Below is a small trained network, with its code and all its weights. Each question gives an input and a class and asks what happens when units are switched off, that is, made to give their printed mean instead of their output.

import numpy as np


def w(rows, s, z=0):
    codes = np.array(rows[::2]) - 128.0
    scale = np.full(codes.shape[1], s)
    scale[-1] = z or s
    return codes * scale


def f(y):
    return y / 2 * (1 + np.tanh(0.7978845608 * (y + 0.044715 * y**3)))


def log_softmax(a):
    a = a - a.max(-1, keepdims=True)
    return a - np.log(np.exp(a).sum(-1, keepdims=True))


def net(x, mask):
    res = np.array(x, float).reshape(1, 5) / 4 @ E
    y = f(res @ A[0][:, :-1].T + A[0][:, -1])
    res = res + np.where(mask, y, B[0][:, -1]) @ B[0][:, :-1]
    return log_softmax(res[-1] @ U[:, :-1].T + U[:, -1])


A, B = {}, {}
E = w([
[43,88,109,134],'x0',
[123,112,254,75],'x1',
[119,133,66,46],'x2',
[53,205,99,71],'x3',
[131,75,129,112],'x4',
],0.008)
A[0] = w([
[177,121,88,96,140],'neuron 1',
[106,135,142,198,73],'neuron 2',
[83,179,197,113,130],'neuron 3',
[130,3,89,57,204],'neuron 4',
[133,177,169,118,106],'neuron 5',
[70,176,19,166,127],'neuron 6',
[109,99,122,217,200],'neuron 7',
[131,118,145,158,205],'neuron 8',
[158,144,146,97,121],'neuron 9',
[118,158,141,157,140],'neuron 10',
[128,155,147,127,81],'neuron 11',
[112,128,152,109,72],'neuron 12',
[194,91,85,202,179],'neuron 13',
[127,156,142,98,253],'neuron 14',
[159,118,129,133,104],'neuron 15',
[170,111,164,143,202],'neuron 16',
[77,110,155,91,166],'neuron 17',
[127,122,140,156,96],'neuron 18',
[61,102,83,147,235],'neuron 19',
],0.018,0.0038)
B[0] = w([
[114,93,184,59,162],'neuron 1',
[158,135,83,122,164],'neuron 2',
[19,160,147,150,214],'neuron 3',
[135,23,73,158,235],'neuron 4',
[78,123,119,92,165],'neuron 5',
[254,183,102,58,255],'neuron 6',
[185,61,81,127,214],'neuron 7',
[107,107,83,114,172],'neuron 8',
[106,92,152,89,151],'neuron 9',
[117,160,96,143,146],'neuron 10',
[110,154,122,129,133],'neuron 11',
[117,144,157,143,142],'neuron 12',
[63,84,197,216,238],'neuron 13',
[72,71,116,88,184],'neuron 14',
[114,129,136,157,142],'neuron 15',
[87,52,103,108,202],'neuron 16',
[59,101,132,144,198],'neuron 17',
[139,122,109,129,140],'neuron 18',
[135,67,67,56,220],'neuron 19',
],0.023,0.0097)
U = w([
[53,150,216,58,248],'0',
[170,111,243,11,67],'1',
[133,254,161,91,32],'2',
[154,211,182,141,14],'3',
[181,136,22,1,175],'4',
[101,37,99,194,210],'5',
[146,151,145,133,1],'6',
[214,142,146,91,61],'7',
],0.0073,0.0038)

Each question gives the input, the list of numbers given to net, and the class t.
The units are the neurons (one row each of A and B). Each row of codes is followed by its name. A weight is (code - 128) times the scale printed after its matrix; where a second scale follows, it is the last column's (A, B and U).
mask holds one flag per neuron, in row order. A switched-off neuron (its flag False) gives its mean, the last column of its row in B, instead of its output. The means were averaged over made-up inputs and are rounded, as every weight is.
A unit's drop is (log p(t) with every unit on - log p(t) with that unit switched off) / (log p(t) with every unit on - log p(t) with every unit switched off).
The circuit of an input: a set's keep is (log p(t) with only the set's units on - log p(t) with every unit switched off) / (log p(t) with every unit on - log p(t) with every unit switched off). Starting from the 12 units with the biggest drops (on a tie, the unit counted first), units are removed one at a time, each time the one whose removal leaves the highest keep (on an exact tie, the one counted first), for as long as the keep stays at least 0.8.
units of the circuit, in order: the units of the circuit, biggest drop first
k most important neurons: the k neurons with the biggest drops, biggest first
drop when u is switched off: that unit's drop, to one decimal
input [0,-7,-1,0,-4], class 4: units of the circuit, in order => [neuron 6]
input [-8,3,-8,2,0], class 0: units of the circuit, in order => [neuron 4; neuron 3]
input [-7,4,6,-4,-7], class 0: 2 most important neurons => [neuron 6; neuron 7]
input [-5,5,7,-3,-3], class 0: 3 most important neurons => [neuron 6; neuron 7; neuron 19]
input [-2,4,8,1,-1], class 0: units of the circuit, in order => [neuron 7; neuron 19]
input [-7,-7,0,-1,-6], class 7: 2 most important neurons => [neuron 6; neuron 13]
input [2,-7,3,-3,-6], class 4: 2 most important neurons => [neuron 6; neuron 19]
input [3,6,-8,3,1], class 0: 2 most important neurons => [neuron 4; neuron 3]
input [-5,6,8,-4,-5], class 0: 3 most important neurons => [neuron 6; neuron 7; neuron 19]
input [-7,-3,3,0,-1], class 1: 2 most important neurons => [neuron 3; neuron 1]
input [-6,-6,3,0,-3], class 1: 2 most important neurons => [neuron 1; neuron 13]
input [-6,-6,1,-1,-1], class 7: 2 most important neurons => [neuron 6; neuron 3]
input [-7,3,6,1,7], class 1: 3 most important neurons => [neuron 1; neuron 13; neuron 9]
input [-5,-3,-7,6,0], class 4: units of the circuit, in order => [neuron 13]
input [6,1,-6,8,1], class 4: drop when neuron 12 is switched off => 0.0
input [1,-4,2,-3,-6], class 4: drop when neuron 13 is switched off => -0.1
input [-4,4,-7,4,6], class 0: drop when neuron 4 is switched off => 0.2
input [-5,-3,6,0,-5], class 1: drop when neuron 7 is switched off => 0.2
